Each row is followed by roughly how far along a hidden order it lies, from 0 to 10. A new part has a new order.
In the rows, 100 means zero.
[ 48  63 126  20  31 107 101 105  85  80 104 133 100  91  90  95 116 132
 109 108 134 111  99  91  89 115  96 148 109 117 152] | 2
[ 73  98 114 105 105 141  77 128  87  56  72  87  85  51 126  73 107 125
  90  99 123 125 106 109 122  86 118 110  86  75  95] | 10
[ 95 107 103  86  44 113 111  80  80  36 101 117  91  47 107 101  79 101
 102 116  99  99 106  65 110  82  94 120  71  92 137] | 2
[ 79 113 104  61  66  93  99  58  86  61  62 133 103  72  86 107  77 118
 119 125 107  86  80  69  94  84 106 116 111 122 136] | 2
[ 73  94 130 104  63 103  59 126  70 113  68  73  85 100 138  83 113  87
 108  92 151 112 149  97 128  77 138 139 112  62 125] | 6
[ 66  92 125  92  72 131  96 135  88  68 117 101  93  73 128  79 120 116
  97  85 103 129 119 102 120 102  97 118  96  79  97] | 6
[ 55 126 122  85 115  84  86  60  87  93 101 104  99  47 114  70 124 124
  95 103 103  98  99 111  94  89 114 114 136 137  77] | 10
[ 72 115 110  58  69  93 111  27  91  71 109 124 114  69  81  91  92 120
 112 115  98  82  78  86  83  89  92 117 107 156 125] | 4
[ 77 101 110  95  97  99 104 129  94 108 120  89  91  79 114  76 139 114
  96  92 111 111 116 120 108 107 102 132  99 102  82] | 9
[ 96  90  97  62  59 110 124 121  92  97  83 114  96 104  78 117  93 108
 115 114 121  97  91  73  98  99  97 117 108 106 146] | 0
[ 30  85 128  64  57  85  94  90  84  98  93  75  92  76 109  81 146 115
 113  90 150  82 123 129  97 110 116 144 106 136 112] | 9
[ 91  79 101  74  44 106 128 115 107  68 145 122 112 117  83 108 110 106
 112  89  92  97  94  98  91 125  63 117  92 100 141] | 0
[ 79 120 112 115  92 120  74  82 100  54  74  71  97  61 126  75  91 100
  91  88  93  89 103 132 117  97 121 106  71  95  87] | 8
[ 76  81 100  71  63 112  79 117 108  70 119  98  85 113  88  91 108 112
 107  88 108  86 106 131 110 128  88 138  61  95 122] | 3
[103 112  94 108 124  88  74  74 105 138  50  87 102  90  83  90  93 104
  97 104 104  86  70 119  94  91 117  87 115 112  97] | 8
[ 91 108 105  76  61  80 129  50  99  48 135 125 124  96  90 104  95 104
 102 103  70  73  71  99  83 107  90  96  89 160 126] | 0
[ 82 118 104 123 111 116  88  86 107  65 104  72  92  84 125  91  98  97
  89  93  82  96  99 121 109 101 105 101  80 100  84] | 6
[ 63  87 111  65  84 106  95 142  79 118  90 106  85  81 115  90 127 127
 104 105 138 115 120 103 111 114 105 141 101  98 103] | 6
[ 80 105 116  55  48  93 102  56  79  66  71 125 101  65  96 110  83 126
 118 123 118  82  95  65  97  85 111 135 106 125 143] | 1
[ 82 135 115 123  99 117  81  52  90  41  90  82 112  52 125  80  79  92
  93 100  90  95 109 105 108  75 115 101  80 113  89] | 7
[ 43 118 135  75  59 104  81  63  86  60 105  96 101  44 112  73 112 124
  93  91  98  90 104 125 103 102 107 128  92 148 105] | 7
[ 81 102 100  97 112 114  86 142  94 123  83  78  87  72 112  76 121 116
  96  96 120 120 113 120 118 102 109 117  99  90  83] | 10
[ 88 124  96  60  81  86 108  57  90  71  84 140 113  85  69 100  81 124
 117 124  88  90  71  76  93  89  97 111 113 129 128] | 1
[107 116 122 123  77 109  99  51  99  37 109  89 101  61 124 104  73  85
  90 101  86  91 104  77  98  80  94  89  78 101 101] | 5
[ 95 105 116 108  51  82 138  31 113  44 191 111 123 100 102 105 113  90
  90  77  49  78  86  92  54 110  59  81  87 132 117] | 2
[ 92 137 117 119  85 125  97  59  98  27 105  81 105  41 125  86  87  96
  88  96  77  96 101 106 118  89 115 113  61 121  95] | 5
[ 89 102  90 104  96 109  63 101 113  85  70  75  93 107  90  97  85 104
 101  98 103  88  91 122 113 109 115 118  84  89  91] | 5
[ 63  72 117  59  59  93 103 104  82  99 126 126 103 100 102  91 127 120
 108 102 130 111 103  99  89 106  91 119 116 106 128] | 5
[ 39 115 133  64  96  97  91  65  90  61 104 116 106  42 110  67 115 136
  92 111  82 102  84 119  90 100 112 109 105 144  91] | 9
[ 59 105 110  61 103  91  99  96 102 103  83 119 114  76  87  87 118 136
  99 106  95 102  72 134  94 121 121 108 110 142  91] | 8
[ 65 115 130 101  83 120  90  71  90  38 111  91 102  36 128  81 100 121
  89  92  84 114 103  98  99  83 104  91  95 122  67] | 10
